[  43  -63  -84 -207  512  170  -74  358  -19    8 -185 -214 -365 -250
  154   11  107  303  -17   72 -205  219 -385  -51 -117   41 -142 -118
 -194  370  162  151  -26 -169  319 -296  146 -141   -2 -191 -325    4
   80] -> (50)
[-170   30 -187  300   68  240  199  204 -255  193 -300 -105 -408  157
  151   98  295  102  236  -66 -191  -19  149   25 -232  269  246 -286
   66   93    3  244   57  -99 -209 -100    8  -26 -263 -153   86 -124
   33] -> (94)
[-419  117  -63  201 -272  289   60   59 -126 -186  142  136  150  299
    6  278  116 -198 -189 -145 -200   87   94  -73  -52   90   93  105
 -117 -320 -111  135  -11   77  -16  541  -40  -41  116  -10  107   30
 -285] -> (4)
[ -30   55 -203  -65 -270   21  309   56  118  -99 -150   55  384  349
  176  126   58 -246 -126 -187 -105   56 -263 -209 -174  -56 -245 -127
 -142 -129  -93  -76 -108   53 -251  732 -118 -310  117 -126 -188   11
 -260] -> (17)
[-159 -141  215 -105   84 -238   70   69   28 -199  -26 -169   31   41
  170  -41  320  270  -98   32 -202 -130  140    5 -105   87  -36    5
   12  -21 -270 -267  -87 -156  188  -76  -66  -25  -35  -16   74 -273
  -32] -> (81)
[-394   33   75 -226  -17 -389 -172   54  -35  200  162 -219  -21  330
  470   92   69   79 -105   29   61   65  -90  121  280 -237  311  -73
 -215  -49  326  393    9 -341  128 -727  128  125  254   33  -54 -311
  199] -> (17)
[ -79 -439  320  -23   63  -80  -52  258  -52  247 -191  -47  -11  309
  103    3 -310 -419 -151   30  187  251 -442  272  167 -232  346  -55
 -115  138  367  139  -73 -209  231 -869 -170  328   28  255   78 -259
    6] -> (17)
[ -13   -1 -112  294   -2   76  176  226 -350  125 -313  -77 -430  132
  238  151  273   74   83   97 -152   16   47  108 -186  185  110 -310
  -20   24  -68  180  -15 -184 -237  -78  -27  -65 -204 -109   16 -141
  200] -> (4)
[  66    1  164 -118  174  407   29  -82 -284   47  149  246  -29 -331
  156  -21  204   56 -349   33 -293 -108 -286   16    0   42 -171 -181
 -134 -114 -361 -429  -37 -221   81 -431  -79 -258   66  -80  137  -90
   78] -> (17)
[ -28    9 -291    8 -239  218  175  -57  219 -191   33   80  288  198
   21  154  144 -237 -143 -198 -211  154 -132 -315 -177   72 -290  -39
 -218 -241 -119  -42  -96  111 -244  899   89 -151  -17 -100  -80  -10
 -356] -> (94)
[ 217    1 -116   -4  -25 -665  -28  119  151  -64  188 -149 -169  183
   62  112  219   81   47  202 -145  -54 -240 -167  -30   93  168  -92
   95  -61 -207 -116 -292 -120 -253  396  -25  105 -217  -93 -136   71
  253] -> (17)
[-193   49  162 -168   67  318 -149   23 -140  -13   80   38  -68 -185
  -16  -40   69   22 -206  -17 -434  -15   -5  -66   31  193 -116  -35
  -93  -67  -87 -192   75  105  -30  -77  -34 -282  394  -43  -22  114
  -78] -> (22)
[-142 -109  180  -61   38 -270  125   67   32 -163  -79 -174    9   76
  217  -35  341  253  -27  -12 -179 -208  114   59 -135  103  -63  -39
   -6  -14 -281 -282  -77 -117  138  -78  -92  -90  -14  -19  129 -327
   11] -> (22)
[-170 -115  145 -135   53 -237   18  105  -11 -174  -72 -257   -9   45
  214  -36  311  264  -63  -12 -203 -165  137   33 -127   72  -16   46
   -9   -2 -189 -186  -45  -97  168  -95  -69  -29   -4    1   61 -286
  -61] -> (17)
[-136 -141  173 -145   65 -262   95   50   38 -182  -94 -182   35   67
  202  -56  325  253  -60   35 -148 -176  124   36 -131   62  -98   15
   -1   -2 -219 -239  -72 -139  180  -64  -75  -43  -30    5   81 -302
  -23] -> (17)
[ -30   28  160 -352  211   -1   40 -145 -204  -60  -66  139  -21 -168
  -47 -253  235  323  -70   70 -444 -226  -56  153  105  146   29  -78
  -49 -113 -488 -273   -7    9  144 -199 -155 -243  176  -51  118 -166
  -55] -> (132)
[-204   53  -75  460   25  308  154  240 -196   54 -164   30 -422  141
  210  156  413  122  129    9 -264    0  240   -6 -162  263  125 -235
  -12 -114  -53   86   81  -52 -136 -113  103 -106 -216 -131  196 -110
   71] -> (172)
[  25   35 -173  309  -49  128  211  158 -117  119 -310 -240 -357  199
  181  213  328   76  128  -90 -123  -29  231   24 -218  214   71 -220
  -37   -9  166  240   14 -253 -191  -45  -50  -61 -155 -117   57  -78
  121] -> (94)
[-151 -100  189 -142   48 -329   39   -2   37 -193  -41 -168   41    7
  169  -60  321  278  -45   40 -147 -168  144    3  -92   47  -63   16
   11   25 -212 -274  -68 -146  168  -59  -67  -45  -11   -9   85 -282
   15] -> (50)
[-160 -136  160 -101   67 -252   99   57   74 -185  -89 -211  -10   67
  208  -55  308  256  -15    0 -185 -143  136   53 -133   54  -63    6
  -41   51 -221 -217  -61  -89  176  -72  -59  -80  -19   -4   61 -292
  -35] -> (22)
[ -32  189 -142  495  -51  158  256  214 -240  191 -212   19 -518  119
  192  246  410  114  139   54 -190 -109  166  -40 -187  291   53 -363
   32  -46  -55  114   83  -94 -227  -45  -28 -195 -244 -154  196  -45
  238] -> (94)
[ -52   50 -157  129 -406  180    1   48  167  -19    1   37  382  283
   61   83 -108 -100 -319 -243  -84  147 -206 -115 -126   57  -58   25
 -136  -47  -30  109  -78   93  -32  583  160 -155  198   41 -102 -135
 -278] -> (22)
[-310 -356  -70 -101  -32 -280  155   61   32   41  -96 -294 -122  300
  320    2 -224 -136 -264  -40   86  -46 -380  184  153  -63 -204 -275
 -354  165  218  118 -114 -271    6 -798   43  158  -57  309   73 -604
  249] -> (17)
[ 209   21  -84 -124  -83 -557   19  103  237  -68  165 -173  -57  213
   99   96  230   82    1  130 -213  -33 -262 -258  -74  119  136  -90
   76  -35 -159  -80 -271 -231 -204  405   18  116 -229 -149 -123    5
   96] -> (172)
[ -94   70  -54  300 -291   66  230  -20  116 -186   53   26  201  170
  149  209   65 -322 -139 -296 -209  192 -149  -92 -301   20 -257   26
 -247  -87  -67  115 -119  -77 -141  626 -120 -370  188 -142   -9  112
 -346] -> (50)
[ -74   46 -214  408  -30  484  154  291 -316   59 -285  -81 -570  159
  238  130  369  100  130  -60 -216  -75  199  -47 -149  190  202 -180
  -30   45   16  251  100 -163  -97 -163   59  -62 -280 -131   20  -47
  -11] -> (17)
[-177  147 -301   21 -369  229   30   28   29   42   76  191  423  249
   83  173   82 -241 -243 -246 -128  143 -265  -74  -64  103 -161  -10
 -163  -71   93   89  -73  258 -232  575   38 -193  232  -80 -114  -58
 -233] -> (132)
[  24   33 -211  326   36  339  154  351 -269  147 -336 -130 -428   14
  214   85  322   74  131   -9 -224   46   24  -71 -179  259  138 -303
  -52   67   56  153   78  -14 -213 -200   46 -138 -197 -111   27  -57
  113] -> (22)
[ 238   28 -143    8   -9 -518   71  146  169  -48  178 -225 -169  148
   63  100  270  104   32  182 -212  -78 -219 -209  -52  110  101 -118
   73 -112 -238 -121 -288 -251 -241  363   37   81 -207 -126 -223   17
  280] -> (94)
[ 195   30 -140  -79  -21 -514   66  181  201  -77  163 -159  -34  187
  111  101  269   43  -29   90 -224  -12 -363 -272  -70   87  124  -99
   45  -50 -263 -119 -295 -261 -212  381   29   70 -217 -147 -142   23
  103] -> (4)
[-436 -264  234 -221   51 -597 -391 -397  -88 -106  461 -241   91  -73
  -94  -67 -289 -213 -466  154  191  326  -16  122  364 -269  254    7
   32   22  184 -205  -47 -274 -111 -441    0  584 -128  273   32 -257
  265] -> (94)
[-216  -99  193 -155   64 -244   95   50   16 -158  -45 -239   55   43
  219  -53  312  223  -94    0 -211 -121  100   62 -140   28  -47   33
  -25   46 -181 -170  -46 -142  214 -170  -65  -33   11  -18   39 -296
  -82] -> (94)
[-225 -423  400 -244 -130 -543  -68 -128 -193 -229   37 -178  103  389
  112  -14  -88   20 -249   99  126  -43   98  320  344  -87  276  162
 -170 -200  164   17 -251 -300  357 -868    1  380  320  291   86 -464
  134] -> (81)
[ -19  102  348  305  149   14  178  -54 -201   16 -110  354 -182 -118
  186  -76   92  416 -127 -102   39 -390  -86  239  -20  512 -476 -182
  -89  144 -571 -212 -123 -410  264 -503  -56 -429  246   26  435  -84
  326] -> (81)
[ 201   44 -102   -1  -54 -511  112  196  168  -50  172 -235 -123  179
  122  124  230  100   23   74 -267  -47 -300 -237 -101  138   83 -125
   44   -4 -201  -38 -294 -284 -182  353    1   14 -177 -164 -190   75
  136] -> (94)
[-159   76 -187   21 -248  141   26  -65  293 -146   19   97  259  258
  -49  128   40 -204  -28 -114  -89  173   18 -141  -56   67 -246  136
 -161 -130   79   96  -82   48 -112  649   93 -111  171  -28  -36   12
 -177] -> (50)
[ -22 -167  -88  -97 -421   58  -84 -165  -78  -23  -29  242  465  184
 -181   21 -251 -256  -69  -57  112  -10 -174    1  -36  -70 -107   90
   67  -32   70  -14 -145  208 -165  375   42  134   69  184  -92  -80
 -315] -> (132)
[ 240   29  131 -259  112    0  112  129   20  -80  -79  -68  148 -340
  -47 -111  207  322 -197  123 -186  -28 -307 -110   26  335 -605 -234
 -203 -110 -204 -606  -42 -211  161 -333 -112 -310  216   82  235   12
  222] -> (22)
[-147  -99  144  -96   59 -226   68   65   39 -141  -49 -219   -4   47
  204  -10  333  275  -67  -10 -169 -150  133   18 -135   74  -79   -3
  -20   -9 -220 -203  -67 -128  175  -89  -87  -54  -28  -25   85 -290
  -14] -> (81)
[ -74  101 -193   47 -333  114  238  -53  224  -27   -1  169  479  321
   55  211  -61 -274 -209 -275  -20  125 -226 -127 -190   76 -307  -46
 -222  -93  -27   85 -100  -68  -87  829   -3 -192  134  -99   63 -118
 -335] -> (132)
[ 321   61  -88  -94  -48 -575   40  127  268  -88  219  -97 -127  142
   53  113  179  123  -33  190 -189  -36 -320 -283    6  136   73  -69
   39  -35 -229 -134 -221 -217 -186  400   49  113 -243  -89 -158  101
  154] -> (22)
[-171 -152  131 -159   38 -285   82  -19   42 -187  -64 -177   48   80
  177  -37  324  218  -73   24 -171 -152  120   55 -114   45  -36    8
  -38   18 -208 -263  -77  -90  131  -46  -66  -29  -14   15   38 -326
  -29] -> (22)
[ -29  168 -105   26 -415  164  -37   20   31  -61  -85  107  370  273
  173  114  100 -184 -117 -193 -117  -32  -95   37 -252   15 -318   71
  -82 -220    4   26  -93  283 -247  489 -112 -288  424  -77 -130  178
 -367] -> (172)
[  51   27  -14  135  320  411  118  496 -161  -34  -71  -70 -339 -272
  249   54  108  343  105  103 -439  -60  -54  -62   26  103 -337 -208
 -209   65 -207    8  124 -226  346 -191  207 -286  -82 -207 -133  -95
  146] -> (81)
[-160  -86  142  -94   62 -226   86   64   20 -161  -66 -183   44   57
  184  -20  363  261  -29   33 -191 -191  182   37 -136   61  -41   11
   14  -52 -250 -229  -53  -92  166  -59  -56  -83   -3  -25   81 -305
    1] -> (4)
[ 158   15  -77  -59  -18 -617   42  103  146  -77  215 -178 -124  218
   61  107  249  120  -27  154 -246   13 -249 -202  -39  118  265  -73
   69  -99 -274  -90 -294 -259 -215  380   19  105 -234  -94 -150   43
  180] -> (17)
[-189   63 -191  320 -141  385   -2  217 -183   23 -146 -145 -348  119
  294   98  344  -60   -7  -35 -178   29  160 -123 -176  137   35 -186
  -96  -42  193  183   69  -12 -255 -171   78  -82 -117  -70  -54   22
  -95] -> (81)
[-111 -117  187 -144   50 -254   81   12   82 -190  -78 -175   76   51
  180  -53  314  220  -84    7 -185 -140   75   19 -141   49  -64   34
  -30   14 -245 -279  -59 -122  162   -1 -111  -83   18    4   78 -241
  -54] -> (22)
[ 190   45  -85 -108   41 -654   26  130  235  -20  187 -220 -132  122
   91   48  196  164   34  148 -230  -13 -258 -195  -50   65   17  -43
  108   -2 -201  -30 -283 -269 -143  269   15  146 -188 -123 -176    5
  171] -> (50)
[-135  -27 -134  390  135  254  248  259 -249  113 -229  -19 -400  137
  197   61  329   92  106   66 -241   21   76  -45 -213  245   82 -271
    7  -37  -45   76   77  -17 -128  -46   28  -57 -258 -124   75 -148
   71] -> (132)
[ 222   27   -5  -76  -61 -673   79   94  175  -94  200 -124 -102  175
  120  100  256  189   12  241 -240  -89 -313 -205  -87  115  120 -119
   99  -35 -292 -189 -298 -286 -179  427  -16   59 -242 -118 -101   30
  213] -> (22)
[  -8   46 -334  361  -56  313  178  198 -221  110 -364 -201 -573  175
  209   52  308    6  145    3 -115   -9  122   37 -214  112  -27 -286
  -75  -16   38  176   81  -33 -364   12   39 -111 -245  -94  -45  -59
  147] -> (17)
[ 253   73 -136  -30  -23 -515   -4  182  194  -75  191 -168 -188  176
   63   97  209  105   15  146 -277   27 -262 -227  -14  114  130   -5
   56  -51 -225  -41 -230 -196 -193  367    2  160 -271 -120 -128   77
   88] -> (132)
[   1  -76   49 -139 -346  115   44  -10  161  -26   -9  408  544  310
   -4  212 -198 -283 -340  -16  -58  185 -435 -116 -118   10 -249   52
  -62  -14  -51   67 -129   44    1  486   60  -82  171   63 -211  -90
 -364] -> (81)
[-364 -367  190   53  153 -490  277 -133  121  339   73  -76  173  478
  188  307 -186  -99 -115 -136  290   99 -172  226  -44   35  136 -241
 -248   23  179  299  -15 -116  442 -276 -191  157  -58  152  313 -715
  218] -> (94)
[-245   -9 -166  449 -118   99   38   18 -277  121 -211   47 -411  274
  263  172  323 -101  158  -30  -15  -41   90  116 -172  125  330 -257
   27   77  135  269  -45 -203 -390 -235  113    2 -256  -79   77 -186
  186] -> (50)
[ 169   80 -106  -82  -70 -596   52  114  235  -45  161 -214  -97  226
  107  123  192   84  -17  143 -268  -28 -287 -185  -79  133   90 -102
   35  -31 -198  -61 -235 -230 -192  491  -38   82 -198 -150  -81  -26
  154] -> (94)
[-117 -131  143  -92   67 -264   95   61   39 -174  -97 -220   38   56
  206  -25  340  207  -63   10 -176 -164   80   43 -187   72  -79  -11
  -42    6 -250 -241  -74 -124  175  -35 -120  -88  -37  -16   98 -312
  -31] -> (4)
[-333 -196  391  -11   62 -496  119  266 -235   -5 -191 -357 -151  371
  165   71 -158   -2  -31 -124 -145   59 -156  440   94  -36  446 -168
 -100   19  -32  275  -74 -601  127 -682 -313  233  101  122  374 -185
   55] -> (50)
[-451 -468  218  -74   -3 -195  -83  -98   12 -171   40 -201  103  356
  173 -105 -136 -158 -143   76   34  274 -135  218   85 -240  151  -50
 -279 -125  216  -60 -144 -269  109 -245   49  283   16  243   -4 -307
  -84] -> (22)
[ 192   52  -62  -37   34 -551   44  120  108  -31  235  -84  -56  180
   31  165  286  135   50  212 -311  -75 -216 -180  -61  147  306  -98
  160 -161 -273 -124 -263 -238 -199  452  -59  161 -243 -165 -103   77
  172] -> (94)
[-212   55 -121  384  -51  266  220  203 -241  114 -235   29 -359  227
  303  139  368  116  -17   24 -279 -153  183   51 -204  210   30 -289
   -9  -98  -84  178   46  -31 -130 -106   -3  -92 -179  -66   86 -206
    8] -> (172)
[-137  -76  135 -125   13 -245   59   61    6 -183  -57 -151   -8   43
  190  -35  301  261  -53   49 -120 -165  152   26  -68   55  -41   -2
  -26   42 -217 -227  -53 -136  154 -138   16  -21  -30  -11   60 -310
   39] -> (50)
[ 209   26 -122  -13  -20 -567  137  181  222  -47  171 -198 -107  214
  157  127  236   76   -5  106 -300  -49 -367 -246  -96  134  145 -148
   19  -89 -322 -101 -294 -265 -254  478  -42   27 -236 -135 -153  -23
  175] -> (22)
[  10  153   42 -298  241  261 -183  347 -254  123   58  -34  -51 -400
   78  156   89  452 -150  116 -173   80   92 -116  202  411 -198 -128
  -60  -21  132  -22   92 -141   93 -556  203  -10  306  -85   43   16
  315] -> (81)
[-159 -138  203 -110   58 -255  103   96   57 -142 -134 -174   56   69
  190  -20  308  270  -45  -20 -165 -174  134   35 -137   75  -88    0
   22   -2 -232 -265  -57 -100  151  -73 -110  -58   10    2  121 -310
  -39] -> (172)
[-151 -135  154 -118   93 -202   51   52   26 -185 -102 -208   32   47
  166  -40  337  242  -61   14 -196 -119  125   21 -149   37   -3   36
    8    0 -216 -227  -66 -129  205  -53  -97  -51  -28  -23   85 -300
  -59] -> (4)
[ -93  -87 -199  215 -198  344  309  156  174  -51   -3  -21  108  137
   84  241  -45 -212  -62 -341 -232  140 -268 -314 -254  151 -361  -44
 -226  -61   14  337  -15  115  -75  408   62 -243   14    4  -10  -60
 -354] -> (94)
[ 260   91 -105  -75  -85 -670  -25   47  220  -89  212 -137  -37  166
   72  106  249   46  -37  166 -215   -4 -269 -251  -10   76  212  -42
  111  -49 -218  -74 -281 -260 -269  412  -14   75 -175 -154 -115   58
  193] -> (4)
[-203 -139  171 -117   62 -252   64   29   22 -173  -80 -187    4   71
  200  -43  291  223  -65   21 -162 -112   92   51 -138   31  -33  -20
  -40    5 -214 -242  -83 -171  149  -50  -72  -45    6  -21   86 -347
  -13] -> (50)
[-149 -105  176 -118    5 -287   48   56    6 -199  -53 -193   61   55
  211  -48  333  216  -86   11 -170 -185   91   26 -116   28  -12   -2
   19   -4 -246 -256  -82 -127  118  -77  -81  -69  -21  -14   69 -285
  -37] -> (4)
[  32   20 -174  452  -38  256  167  278 -148   81 -208    4 -365  107
  224  121  321   37   33   71 -136  -12    5 -157 -151  218   20 -295
  -17   17  -22   93   75   -1 -202  -61  128 -152 -243  -49  -34  -52
  202] -> (22)
[ 312  100  -72   15  -86 -554   44  183  173  -65  184  -84 -109  157
   95  108  215   52   -9  185 -283  -94 -333 -294  -41  110   92 -115
  112  -69 -260  -82 -257 -284 -244  433  -45   58 -201 -142 -158  165
  155] -> (50)
[  95  269 -191  109 -405   43  149  -52  151 -125   73   74  278  148
  128  124  276 -162 -112 -167 -203   -4 -100 -194 -103   50  -27   47
 -138   -9  -11  146  -89 -123 -178  381   62 -363  193 -166  -82  147
 -121] -> (50)
[-261 -380  112  -34  123 -338  119  152 -128  -20 -216 -326 -306  542
  288  340 -100  186 -147   64   45    3  133  422  -23  141  142 -209
 -333 -425  117  132 -116 -136   18 -389 -149  391  -46  272  277 -603
  193] -> (132)
[   9   10 -151  389  -52  375  164  280 -193  129 -215  -64 -527  104
  187  129  247   98  120   48 -190   -8  115 -116 -185  158    1 -221
  -45  -21   92  212   84  -37  -78  -68  120  -93 -257  -62   38   -9
    8] -> (17)
[   9  -50 -139   31 -283   34  195   77  119 -214   26  179  348  179
  209   66   22 -104 -298  -87 -128  283 -607 -256 -118  -66 -108 -134
 -170  134 -191 -120 -145 -102 -156  713  157 -197 -136  -99 -132  -77
 -190] -> (22)
[-148  -89   38  154 -341   98  -30 -215  -77 -165   26  194  270  318
  -37  214 -114 -148 -170 -185  114  142  112  136  -45   25   82  182
 -143 -294  -25  -12 -136   26 -113  545   43   21  270   61   41  -84
 -208] -> (94)
[-189 -438  354 -339  143 -521  176  -95  202  -47  127  -11  270  310
   94   19   -4  399   78  137  109   72  106  -48  227 -172  402   -7
   56   55  128   77 -161 -324  581 -360  143  393 -206  104  227 -458
   27] -> (94)
